Below is a small trained network, with its code and all its weights. Each question gives an input and a target symbol and asks what happens when units are switched off, that is, made to give their printed mean instead of their output.

import numpy as np


def w(rows, s, z=0):
    codes = np.array(rows[::2]) - 128.0
    scale = np.full(codes.shape[1], s)
    scale[-1] = z or s
    return codes * scale


def f(y):
    return np.maximum(y, 0)


def softmax(a):
    e = np.exp(a - a.max(-1, keepdims=True))
    return e / e.sum(-1, keepdims=True)


def log_softmax(a):
    a = a - a.max(-1, keepdims=True)
    return a - np.log(np.exp(a).sum(-1, keepdims=True))


def net(x, mask):
    ids = ['ΓΘΞΠΦεημστ'.index(c) for c in x.split()]
    T = len(ids)
    res = E[ids] + P[:T]
    u = 0
    for l in range(2):
        r = res
        for j in range(3):
            rows = slice(2 * j, 2 * j + 2)
            q, k, v = (r @ M[l][rows].T for M in (Q, K, V))
            z = softmax(np.where(np.tri(T) > 0, q @ k.T / 2**0.5, -1e9)) @ v
            o = O[l][rows]
            res = res + np.where(mask[u + j], z, o[:, -1]) @ o[:, :-1]
        u += 3
        y = f(res @ A[l][:, :-1].T + A[l][:, -1])
        res = res + np.where(mask[u : u + 12], y, B[l][:, -1]) @ B[l][:, :-1]
        u += 12
    return log_softmax(res[-1] @ U[:, :-1].T + U[:, -1])


Q, K, V, O, A, B = {}, {}, {}, {}, {}, {}
E = w([
[87,137,122,163],'Γ',
[148,3,154,2],'Θ',
[96,133,129,155],'Ξ',
[90,150,115,163],'Π',
[70,193,113,124],'Φ',
[146,83,82,220],'ε',
[90,166,52,134],'η',
[139,158,217,228],'μ',
[226,188,78,124],'σ',
[235,223,177,168],'τ',
],0.0076)
P = w([
[102,4,208,228],'0',
[140,87,180,183],'1',
[167,141,150,154],'2',
[160,165,129,137],'3',
[157,175,115,136],'4',
[154,185,99,137],'5',
[154,195,89,136],'6',
[156,201,72,145],'7',
[155,207,60,145],'8',
[162,209,55,157],'9',
[175,210,39,163],'10',
[154,209,33,166],'11',
[129,202,36,175],'12',
],0.0035)
Q[0] = w([
[234,36,177,76],'0.h1',
[133,62,190,51],'0.h1',
[166,106,164,52],'0.h2',
[164,96,162,43],'0.h2',
[186,252,83,254],'0.h3',
[78,5,170,8],'0.h3',
],0.0079)
K[0] = w([
[113,88,223,53],'0.h1',
[78,61,168,69],'0.h1',
[51,59,152,104],'0.h2',
[28,58,152,98],'0.h2',
[234,253,98,149],'0.h3',
[19,5,167,108],'0.h3',
],0.0079)
V[0] = w([
[193,105,79,155],'0.h1',
[185,181,227,163],'0.h1',
[2,83,106,195],'0.h2',
[109,143,96,23],'0.h2',
[185,129,46,80],'0.h3',
[163,186,178,194],'0.h3',
],0.0086)
O[0] = w([
[223,109,65,192,174],'0.h1',
[165,226,216,177,182],'0.h1',
[48,30,153,191,147],'0.h2',
[105,134,93,2,15],'0.h2',
[248,99,99,57,127],'0.h3',
[169,200,214,190,252],'0.h3',
],0.0058,0.0027)
A[0] = w([
[78,94,117,218,170],'0.n1',
[168,169,179,190,166],'0.n2',
[146,68,195,91,171],'0.n3',
[151,166,188,168,139],'0.n4',
[131,154,180,175,152],'0.n5',
[93,96,1,161,138],'0.n6',
[26,142,143,197,184],'0.n7',
[225,184,137,196,199],'0.n8',
[101,67,223,139,158],'0.n9',
[145,69,209,168,147],'0.n10',
[118,155,179,162,148],'0.n11',
[127,117,21,95,253],'0.n12',
],0.0065,0.0047)
B[0] = w([
[135,75,102,250,190],'0.n1',
[161,171,109,180,219],'0.n2',
[150,76,188,52,140],'0.n3',
[149,189,106,176,187],'0.n4',
[138,170,99,191,188],'0.n5',
[159,101,39,199,151],'0.n6',
[81,126,85,253,196],'0.n7',
[188,163,121,152,255],'0.n8',
[126,63,201,139,153],'0.n9',
[178,82,194,177,163],'0.n10',
[113,178,103,192,175],'0.n11',
[160,112,90,45,181],'0.n12',
],0.0061,0.0081)
Q[1] = w([
[139,83,134,155],'1.h1',
[120,129,183,130],'1.h1',
[72,80,224,32],'1.h2',
[42,56,246,1],'1.h2',
[149,145,119,92],'1.h3',
[202,218,73,146],'1.h3',
],0.0086)
K[1] = w([
[100,129,63,135],'1.h1',
[162,161,136,163],'1.h1',
[130,122,173,253],'1.h2',
[132,113,178,255],'1.h2',
[43,114,143,68],'1.h3',
[175,124,152,72],'1.h3',
],0.0078)
V[1] = w([
[114,106,149,85],'1.h1',
[115,115,142,84],'1.h1',
[165,98,205,109],'1.h2',
[98,163,49,147],'1.h2',
[48,67,137,120],'1.h3',
[85,144,255,114],'1.h3',
],0.008)
O[1] = w([
[83,183,95,179,2],'1.h1',
[70,185,87,178,3],'1.h1',
[229,88,235,63,121],'1.h2',
[55,162,22,192,139],'1.h2',
[33,81,160,151,16],'1.h3',
[3,248,160,185,55],'1.h3',
],0.0049,0.0088)
A[1] = w([
[94,113,94,173,236],'1.n1',
[139,78,171,84,131],'1.n2',
[125,139,101,154,114],'1.n3',
[2,118,146,144,253],'1.n4',
[130,67,144,46,100],'1.n5',
[123,112,52,133,196],'1.n6',
[128,166,116,151,79],'1.n7',
[128,170,120,151,91],'1.n8',
[127,165,114,150,90],'1.n9',
[139,104,188,138,191],'1.n10',
[150,95,151,117,197],'1.n11',
[154,140,177,129,192],'1.n12',
],0.012,0.0043)
B[1] = w([
[50,77,166,109,244],'1.n1',
[120,180,178,147,172],'1.n2',
[79,119,107,150,209],'1.n3',
[64,171,157,2,160],'1.n4',
[121,182,159,207,179],'1.n5',
[145,80,69,96,236],'1.n6',
[99,190,108,147,200],'1.n7',
[109,183,112,136,206],'1.n8',
[102,179,102,141,200],'1.n9',
[171,97,189,75,216],'1.n10',
[172,124,172,96,218],'1.n11',
[162,148,135,89,254],'1.n12',
],0.0093,0.0071)
U = w([
[222,85,110,44,162],'Γ',
[132,23,88,206,138],'Θ',
[97,131,153,102,2],'Ξ',
[144,114,254,33,172],'Π',
[80,145,133,245,125],'Φ',
[77,43,16,57,156],'ε',
[59,112,146,123,113],'η',
[64,96,177,107,24],'μ',
[27,194,96,29,163],'σ',
[138,228,64,146,68],'τ',
],0.0051,0.0079)

Each question gives the input, a string of symbols that net reads in full, and the target symbol t.
The units are the heads (2 rows each of Q, K, V and O) and the neurons (one row each of A and B). Each row of codes is followed by its name. A weight is (code - 128) times the scale printed after its matrix; where a second scale follows, it is the last column's (O, A, B and U).
mask holds one flag per unit, layer by layer, with each layer's heads first. A switched-off unit (its flag False) gives its mean, the last column of its rows in O or B, instead of its output. The means were averaged over made-up inputs and are rounded, as every weight is.
A unit's drop is (log p(t) with every unit on - log p(t) with that unit switched off) / (log p(t) with every unit on - log p(t) with every unit switched off).
most important unit: the unit with the biggest drop
top k neurons: the k neurons with the biggest drops, biggest first
k most important neurons of layer l: the k neurons of layer l with the biggest drops, biggest first
heads that matter: for each layer, one digit per head in row order, 1 if its drop is at least 0.15 and else 0, layers parted by /
drop of u: that unit's drop, to one decimal
input μ ε Φ, target Φ: most important unit => 1.h2
input η Ξ Ξ Π Θ, target Π: heads that matter => 000 / 000
input Φ Θ σ, target Π: heads that matter => 000 / 011
input τ Ξ Θ σ Π, target Π: heads that matter => 000 / 010
input Θ η Γ τ μ, target Π: top 3 neurons => 1.n10, 0.n3, 0.n9
input Φ η η Θ μ, target Π: 2 most important neurons of layer 0 => 0.n3, 0.n9
input τ Ξ η, target τ: heads that matter => 111 / 011
input μ τ Ξ μ Θ Γ ε, target Π: top 2 neurons => 1.n10, 0.n3
input μ ε σ Ξ ε, target Γ: heads that matter => 001 / 101
input Θ σ Π τ σ Ξ, target Π: heads that matter => 000 / 010
input σ τ Γ, target τ: heads that matter => 110 / 001
input Γ Ξ ε, target Θ: 2 most important neurons of layer 0 => 0.n1, 0.n7
input τ η ε, target τ: heads that matter => 111 / 011
input τ Φ Γ, target τ: most important unit => 1.h3
input τ μ ε τ, target τ: heads that matter => 000 / 000
input Γ Φ Γ, target σ: heads that matter => 101 / 011
input Ξ ε η Φ Ξ ε Γ, target Θ: 2 most important neurons of layer 1 => 1.n4, 1.n12
input Π Γ ε Ξ, target Θ: top 2 neurons => 0.n1, 0.n7
input ε η Θ τ, target Π: top 3 neurons => 0.n7, 1.n10, 0.n3
input ε μ Ξ, target Φ: most important unit => 0.h3
input τ Γ μ σ Θ τ σ η, target Π: 2 most important neurons of layer 0 => 0.n7, 0.n3
input Θ η ε, target Π: heads that matter => 000 / 011
input τ Θ η Π τ Ξ Φ, target Π: 2 most important neurons of layer 1 => 1.n6, 1.n10
input η Φ Π μ, target Φ: drop of 1.n9 => 0.0
input η Ξ Ξ η η ε ε, target ε: drop of 1.h2 => 0.3
input ε μ Θ Ξ, target Π: drop of 1.h2 => 1.0
input σ σ Φ ε τ Φ Ξ, target τ: drop of 1.n1 => 0.2
input Γ τ η Γ ε Π μ ε τ Ξ Π, target τ: most important neuron of layer 0 => 0.n8
input ε ε Γ ε Φ ε τ ε τ ε, target τ: 2 most important neurons of layer 0 => 0.n8, 0.n7
